Below is a small trained network, with its code and all its weights. Each question gives an input and a class and asks what happens when units are switched off, that is, made to give their printed mean instead of their output.

import numpy as np


def w(rows, s, z=0):
    codes = np.array(rows[::2]) - 128.0
    scale = np.full(codes.shape[1], s)
    scale[-1] = z or s
    return codes * scale


def f(y):
    return y / 2 * (1 + np.tanh(0.7978845608 * (y + 0.044715 * y**3)))


def log_softmax(a):
    a = a - a.max(-1, keepdims=True)
    return a - np.log(np.exp(a).sum(-1, keepdims=True))


def net(x, mask):
    res = np.array(x, float).reshape(1, 3) / 4 @ E
    y = f(res @ A[0][:, :-1].T + A[0][:, -1])
    res = res + np.where(mask, y, B[0][:, -1]) @ B[0][:, :-1]
    return log_softmax(res[-1] @ U[:, :-1].T + U[:, -1])


A, B = {}, {}
E = w([
[206,134,58,147,202,176,128],'x0',
[193,167,107,76,101,60,63],'x1',
[86,62,87,161,123,140,8],'x2',
],0.012)
A[0] = w([
[138,76,53,154,122,124,30,2],'neuron 1',
[138,153,84,154,206,224,91,184],'neuron 2',
[194,64,130,134,196,214,98,249],'neuron 3',
[20,81,182,206,76,138,105,160],'neuron 4',
[158,146,119,109,64,74,59,198],'neuron 5',
[150,152,198,161,141,185,122,78],'neuron 6',
[92,152,217,88,69,63,123,88],'neuron 7',
[92,106,87,178,151,217,238,207],'neuron 8',
[101,117,156,190,195,206,208,43],'neuron 9',
[122,153,175,87,129,119,227,186],'neuron 10',
[206,219,100,101,158,104,145,122],'neuron 11',
[1,44,134,135,116,156,109,153],'neuron 12',
[70,151,181,53,58,41,140,222],'neuron 13',
[149,66,60,161,154,110,6,204],'neuron 14',
[161,138,105,131,34,91,76,237],'neuron 15',
],0.0099,0.0096)
B[0] = w([
[98,119,254,232,51,79,116,175],'neuron 1',
[117,127,194,187,98,82,112,205],'neuron 2',
[150,188,128,174,90,62,206,226],'neuron 3',
[191,208,24,20,205,75,192,212],'neuron 4',
[116,156,162,201,114,112,143,215],'neuron 5',
[125,86,141,139,119,131,118,128],'neuron 6',
[81,118,231,217,96,122,88,195],'neuron 7',
[37,56,168,95,175,204,27,223],'neuron 8',
[163,93,203,246,71,110,123,173],'neuron 9',
[117,138,215,194,80,123,90,227],'neuron 10',
[165,199,75,72,142,48,194,200],'neuron 11',
[154,165,72,23,160,77,139,206],'neuron 12',
[56,35,162,96,155,204,64,253],'neuron 13',
[57,24,103,74,184,195,35,244],'neuron 14',
[134,159,156,154,70,71,163,222],'neuron 15',
],0.0081,0.015)
U = w([
[88,10,125,106,168,213,44,2],'0',
[147,113,161,255,95,74,141,212],'1',
[205,178,31,26,172,62,231,193],'2',
],0.0088,0.0018)

Each question gives the input, the list of numbers given to net, and the class t.
The units are the neurons (one row each of A and B). Each row of codes is followed by its name. A weight is (code - 128) times the scale printed after its matrix; where a second scale follows, it is the last column's (A, B and U).
mask holds one flag per neuron, in row order. A switched-off neuron (its flag False) gives its mean, the last column of its row in B, instead of its output. The means were averaged over made-up inputs and are rounded, as every weight is.
A unit's drop is (log p(t) with every unit on - log p(t) with that unit switched off) / (log p(t) with every unit on - log p(t) with every unit switched off).
The circuit of an input: a set's keep is (log p(t) with only the set's units on - log p(t) with every unit switched off) / (log p(t) with every unit on - log p(t) with every unit switched off). Starting from the 12 units with the biggest drops (on a tie, the unit counted first), units are removed one at a time, each time the one whose removal leaves the highest keep (on an exact tie, the one counted first), for as long as the keep stays at least 0.8.
circuit, biggest first: the units of the circuit, biggest drop first
unit that matters most: the unit with the biggest drop
top k neurons: the k neurons with the biggest drops, biggest first
drop when u is switched off: that unit's drop, to one decimal
input [-8,-2,5], class 2: unit that matters most -> neuron 4
input [5,3,0], class 2: circuit, biggest first -> neuron 10; neuron 13
input [8,3,6], class 1: top 2 neurons -> neuron 3; neuron 1
input [2,1,8], class 1: top 4 neurons -> neuron 1; neuron 13; neuron 8; neuron 3
input [-8,-7,2], class 2: top 3 neurons -> neuron 4; neuron 12; neuron 14
input [-5,-4,-7], class 0: top 2 neurons -> neuron 13; neuron 8
input [8,-6,-1], class 1: top 2 neurons -> neuron 3; neuron 9
input [-5,-6,0], class 0: top 2 neurons -> neuron 8; neuron 11
input [7,-2,0], class 1: top 2 neurons -> neuron 3; neuron 13
input [0,-5,8], class 2: top 4 neurons -> neuron 4; neuron 12; neuron 13; neuron 3
input [3,-8,0], class 1: top 2 neurons -> neuron 14; neuron 9
input [3,2,-7], class 2: top 2 neurons -> neuron 11; neuron 7
input [7,1,2], class 1: top 3 neurons -> neuron 3; neuron 13; neuron 2
input [7,1,-6], class 2: circuit, biggest first -> neuron 11
input [0,-8,6], class 2: top 3 neurons -> neuron 4; neuron 12; neuron 13
input [6,2,7], class 1: drop when neuron 3 is switched off -> 1.2
input [-5,0,-1], class 0: drop when neuron 7 is switched off -> -0.1
input [-5,4,2], class 0: drop when neuron 3 is switched off -> 0.4
